Below are the code and all the weights of a small trained network. Each question names an input and a class and asks about switching units off, where a switched-off unit gives its printed mean instead of its output.

import numpy as np


def w(rows, s, z=0):
    codes = np.array(rows[::2]) - 128.0
    scale = np.full(codes.shape[1], s)
    scale[-1] = z or s
    return codes * scale


def f(y):
    return y / 2 * (1 + np.tanh(0.7978845608 * (y + 0.044715 * y**3)))


def log_softmax(a):
    a = a - a.max(-1, keepdims=True)
    return a - np.log(np.exp(a).sum(-1, keepdims=True))


def net(x, mask):
    res = np.array(x, float).reshape(1, 8) / 4 @ E
    y = f(res @ A[0][:, :-1].T + A[0][:, -1])
    res = res + np.where(mask, y, B[0][:, -1]) @ B[0][:, :-1]
    return log_softmax(res[-1] @ U[:, :-1].T + U[:, -1])


A, B = {}, {}
E = w([
[181,233,185,111,56,19,57,148,213],'x0',
[144,138,99,159,140,135,108,112,111],'x1',
[24,215,3,189,205,150,212,153,232],'x2',
[125,123,116,143,132,115,121,124,116],'x3',
[121,123,124,121,131,125,120,119,134],'x4',
[60,167,223,224,49,128,187,3,115],'x5',
[168,132,162,156,132,129,177,162,136],'x6',
[144,120,132,135,145,125,127,115,140],'x7',
],0.0068)
A[0] = w([
[41,191,133,205,94,163,222,43,209,105],'neuron 1',
[30,130,72,185,188,223,147,163,169,229],'neuron 2',
[211,69,151,71,143,161,15,218,51,218],'neuron 3',
[152,186,49,138,160,54,88,199,224,201],'neuron 4',
[156,166,169,135,34,39,80,77,119,232],'neuron 5',
[100,25,204,147,95,226,153,64,74,255],'neuron 6',
[75,96,94,85,190,167,167,216,170,218],'neuron 7',
[29,254,142,197,135,96,176,91,182,149],'neuron 8',
[124,150,67,117,93,21,119,227,185,247],'neuron 9',
[196,96,134,32,154,119,72,209,82,183],'neuron 10',
[176,169,167,113,94,31,55,167,211,238],'neuron 11',
[156,186,175,136,136,67,83,136,230,240],'neuron 12',
[158,152,202,168,62,78,88,109,108,127],'neuron 13',
],0.0069,0.0038)
B[0] = w([
[191,104,132,46,162,58,216,49,46,237],'neuron 1',
[215,57,55,103,192,135,193,158,159,239],'neuron 2',
[127,44,106,58,173,32,192,65,51,250],'neuron 3',
[80,221,84,68,224,195,65,233,174,231],'neuron 4',
[134,210,205,173,76,47,54,39,194,241],'neuron 5',
[29,24,225,217,120,174,224,41,63,233],'neuron 6',
[231,108,61,110,181,218,151,204,177,208],'neuron 7',
[156,212,131,38,160,14,151,99,62,237],'neuron 8',
[150,210,88,28,255,209,104,131,151,221],'neuron 9',
[190,174,91,47,239,62,230,13,83,224],'neuron 10',
[167,195,180,49,111,66,56,84,76,255],'neuron 11',
[148,189,181,24,86,124,79,181,129,228],'neuron 12',
[148,189,146,183,16,82,65,91,169,203],'neuron 13',
],0.0062,0.0096)
U = w([
[152,39,91,93,190,79,203,80,46,254],'0',
[195,214,128,65,154,39,96,64,87,177],'1',
[188,26,2,154,179,201,125,177,223,146],'2',
[129,244,100,93,180,171,27,194,185,2],'3',
[39,67,239,245,88,196,143,42,68,103],'4',
[138,184,214,186,23,67,16,83,165,77],'5',
],0.0064,0.0035)

Each question gives the input, the list of numbers given to net, and the class t.
The units are the neurons (one row each of A and B). Each row of codes is followed by its name. A weight is (code - 128) times the scale printed after its matrix; where a second scale follows, it is the last column's (A, B and U).
mask holds one flag per neuron, in row order. A switched-off neuron (its flag False) gives its mean, the last column of its row in B, instead of its output. The means were averaged over made-up inputs and are rounded, as every weight is.
A unit's drop is (log p(t) with every unit on - log p(t) with that unit switched off) / (log p(t) with every unit on - log p(t) with every unit switched off).
The circuit of an input: a set's keep is (log p(t) with only the set's units on - log p(t) with every unit switched off) / (log p(t) with every unit on - log p(t) with every unit switched off). Starting from the 12 units with the biggest drops (on a tie, the unit counted first), units are removed one at a time, each time the one whose removal leaves the highest keep (on an exact tie, the one counted first), for as long as the keep stays at least 0.8.
units of the circuit, in order: the units of the circuit, biggest drop first
top k neurons: the k neurons with the biggest drops, biggest first
drop when u is switched off: that unit's drop, to one decimal
input [-8,-6,0,5,5,7,6,-2], class 4: units of the circuit, in order -> neuron 6
input [2,8,-8,4,0,7,-6,7], class 5: units of the circuit, in order -> neuron 5; neuron 13
input [-1,-4,7,-6,-3,-8,2,-7], class 2: top 2 neurons -> neuron 2; neuron 7
input [1,7,6,8,-2,-2,8,-8], class 3: units of the circuit, in order -> neuron 4; neuron 3
input [0,-5,2,6,-3,1,-3,-8], class 0: top 3 neurons -> neuron 5; neuron 11; neuron 4
input [-3,6,-8,-8,6,0,2,2], class 0: top 2 neurons -> neuron 3; neuron 10
input [-2,2,-1,8,-7,-7,-2,-3], class 0: top 2 neurons -> neuron 3; neuron 10
input [2,-2,6,-1,5,-8,7,-4], class 3: top 2 neurons -> neuron 4; neuron 9
input [-8,-3,4,-5,2,0,0,7], class 2: top 2 neurons -> neuron 7; neuron 3
input [-7,4,-1,-6,7,7,-4,4], class 4: drop when neuron 6 is switched off -> 0.5
input [3,-8,2,1,-5,-7,8,-8], class 3: drop when neuron 4 is switched off -> 0.2
input [0,-3,-3,-8,-1,-2,0,-7], class 0: drop when neuron 2 is switched off -> -0.1
